Below is a small trained network, with its code and all its weights. Each question gives an input and a class and asks what happens when units are switched off, that is, made to give their printed mean instead of their output.

import numpy as np


def w(rows, s, z=0):
    codes = np.array(rows[::2]) - 128.0
    scale = np.full(codes.shape[1], s)
    scale[-1] = z or s
    return codes * scale


def f(y):
    return np.maximum(y, 0)


def log_softmax(a):
    a = a - a.max(-1, keepdims=True)
    return a - np.log(np.exp(a).sum(-1, keepdims=True))


def net(x, mask):
    res = np.array(x, float).reshape(1, 7) / 4 @ E
    y = f(res @ A[0][:, :-1].T + A[0][:, -1])
    res = res + np.where(mask, y, B[0][:, -1]) @ B[0][:, :-1]
    return log_softmax(res[-1] @ U[:, :-1].T + U[:, -1])


A, B = {}, {}
E = w([
[133,134,91,119,121,141,150,176,115,174],'x0',
[73,76,103,23,197,145,177,107,65,66],'x1',
[119,122,141,137,125,161,137,113,123,147],'x2',
[82,244,136,143,200,53,172,85,62,218],'x3',
[241,210,123,58,90,145,178,48,171,131],'x4',
[123,137,126,157,179,143,152,116,175,104],'x5',
[122,143,123,141,149,130,132,119,149,102],'x6',
],0.011)
A[0] = w([
[21,75,132,204,101,98,116,146,120,138,117],'neuron 1',
[89,81,121,106,57,196,123,108,188,120,66],'neuron 2',
[157,158,172,188,124,160,59,151,115,148,118],'neuron 3',
[110,170,145,140,127,117,173,154,115,148,75],'neuron 4',
[197,158,134,67,108,149,180,70,148,144,106],'neuron 5',
[185,179,131,51,98,158,168,99,151,145,82],'neuron 6',
[180,150,142,109,89,81,92,108,142,141,126],'neuron 7',
[87,191,170,156,151,162,132,91,159,131,114],'neuron 8',
[186,95,104,103,108,196,94,136,149,101,6],'neuron 9',
[220,216,148,50,66,135,207,95,153,104,98],'neuron 10',
[141,174,196,193,72,110,78,170,197,172,183],'neuron 11',
[115,176,138,182,164,45,183,80,87,163,44],'neuron 12',
[106,144,116,76,136,133,148,124,91,65,123],'neuron 13',
[74,89,106,37,161,131,195,92,65,77,166],'neuron 14',
[183,123,115,241,103,112,82,65,106,173,114],'neuron 15',
[174,74,99,159,62,142,162,151,110,44,5],'neuron 16',
[100,94,98,10,232,183,111,93,75,110,160],'neuron 17',
[56,135,123,128,143,147,38,189,99,148,108],'neuron 18',
[154,77,123,111,69,174,117,180,228,92,76],'neuron 19',
[154,142,147,69,94,127,123,133,82,119,173],'neuron 20',
[90,126,104,79,178,135,109,104,148,110,158],'neuron 21',
[182,170,169,242,97,94,134,156,162,138,153],'neuron 22',
[55,114,156,201,149,129,104,201,65,96,80],'neuron 23',
[66,247,203,115,175,1,207,73,79,223,38],'neuron 24',
[95,107,81,137,140,118,88,192,65,119,94],'neuron 25',
[80,105,139,25,154,146,159,119,110,103,149],'neuron 26',
[101,101,91,173,117,143,147,81,173,84,70],'neuron 27',
[185,88,131,133,110,132,155,126,102,178,93],'neuron 28',
],0.0087,0.0021)
B[0] = w([
[87,163,222,179,145,142,128,183,185,28,185],'neuron 1',
[105,79,91,112,113,157,105,73,89,141,163],'neuron 2',
[156,122,140,168,89,93,159,103,170,153,163],'neuron 3',
[122,81,150,117,150,157,146,64,52,164,154],'neuron 4',
[104,165,224,122,216,108,153,221,207,75,190],'neuron 5',
[71,125,182,141,166,147,167,195,167,102,187],'neuron 6',
[137,165,141,122,140,138,145,141,138,138,165],'neuron 7',
[178,111,124,135,116,162,96,132,108,94,158],'neuron 8',
[98,84,119,88,118,171,90,67,70,89,165],'neuron 9',
[87,134,200,128,210,165,113,206,192,76,216],'neuron 10',
[191,254,97,226,45,85,187,100,140,191,193],'neuron 11',
[100,35,117,100,92,176,80,80,51,120,195],'neuron 12',
[131,132,135,171,113,70,160,118,110,161,161],'neuron 13',
[209,176,114,188,80,80,190,170,132,187,195],'neuron 14',
[163,158,89,153,98,118,175,127,136,125,177],'neuron 15',
[122,90,102,114,139,195,6,104,61,149,165],'neuron 16',
[215,215,98,167,94,68,213,129,115,172,195],'neuron 17',
[114,141,147,117,162,110,123,151,172,76,172],'neuron 18',
[58,43,69,80,87,179,49,53,88,168,182],'neuron 19',
[121,150,139,145,152,91,119,150,151,123,155],'neuron 20',
[167,143,97,105,67,115,152,154,176,143,155],'neuron 21',
[185,144,98,194,76,88,153,152,104,163,188],'neuron 22',
[52,186,202,106,200,173,108,241,194,81,186],'neuron 23',
[77,36,59,36,120,160,44,63,71,99,252],'neuron 24',
[106,191,149,143,171,171,165,118,151,122,168],'neuron 25',
[200,178,68,173,55,68,162,122,136,184,177],'neuron 26',
[124,112,104,131,122,140,128,107,115,113,144],'neuron 27',
[153,98,157,136,132,104,132,163,110,86,142],'neuron 28',
],0.0067,0.021)
U = w([
[207,160,96,176,83,75,168,135,135,177,255],'0',
[100,135,246,108,209,118,128,168,186,97,98],'1',
[109,65,81,63,119,134,79,95,81,135,14],'2',
],0.013,0.00085)

Each question gives the input, the list of numbers given to net, and the class t.
The units are the neurons (one row each of A and B). Each row of codes is followed by its name. A weight is (code - 128) times the scale printed after its matrix; where a second scale follows, it is the last column's (A, B and U).
mask holds one flag per neuron, in row order. A switched-off neuron (its flag False) gives its mean, the last column of its row in B, instead of its output. The means were averaged over made-up inputs and are rounded, as every weight is.
A unit's drop is (log p(t) with every unit on - log p(t) with that unit switched off) / (log p(t) with every unit on - log p(t) with every unit switched off).
The circuit of an input: a set's keep is (log p(t) with only the set's units on - log p(t) with every unit switched off) / (log p(t) with every unit on - log p(t) with every unit switched off). Starting from the 12 units with the biggest drops (on a tie, the unit counted first), units are removed one at a time, each time the one whose removal leaves the highest keep (on an exact tie, the one counted first), for as long as the keep stays at least 0.8.
units of the circuit, in order: the units of the circuit, biggest drop first
top k neurons: the k neurons with the biggest drops, biggest first
drop of u: that unit's drop, to one decimal
input [-7,3,-7,-8,-6,7,-5], class 2: units of the circuit, in order -> neuron 19
input [-7,-3,6,-7,8,7,-4], class 1: top 3 neurons -> neuron 5; neuron 10; neuron 24
input [-5,2,-6,-2,1,-5,-2], class 0: units of the circuit, in order -> neuron 24; neuron 23
input [-7,6,2,5,3,-4,6], class 0: top 2 neurons -> neuron 14; neuron 17
input [3,6,8,-3,8,-6,2], class 1: top 3 neurons -> neuron 10; neuron 5; neuron 6
input [-6,-2,-3,2,3,3,-7], class 1: top 2 neurons -> neuron 17; neuron 14
input [-6,7,-7,7,-1,0,5], class 0: top 2 neurons -> neuron 14; neuron 17
input [1,4,6,6,5,7,6], class 2: top 4 neurons -> neuron 24; neuron 12; neuron 23; neuron 1
input [0,3,-7,-3,-4,-7,4], class 1: top 2 neurons -> neuron 11; neuron 24
input [4,4,4,8,-6,4,1], class 2: top 2 neurons -> neuron 24; neuron 12
input [-6,-4,5,-1,-3,-4,4], class 0: drop of neuron 10 -> 0.2
input [-3,3,5,3,-2,-6,-3], class 0: drop of neuron 14 -> 0.4
input [1,4,-6,7,8,-1,5], class 1: drop of neuron 5 -> 1.6
input [6,4,-8,8,2,3,7], class 2: units of the circuit, in order -> neuron 24
input [-7,2,-7,5,3,-2,-8], class 2: drop of neuron 24 -> 0.9
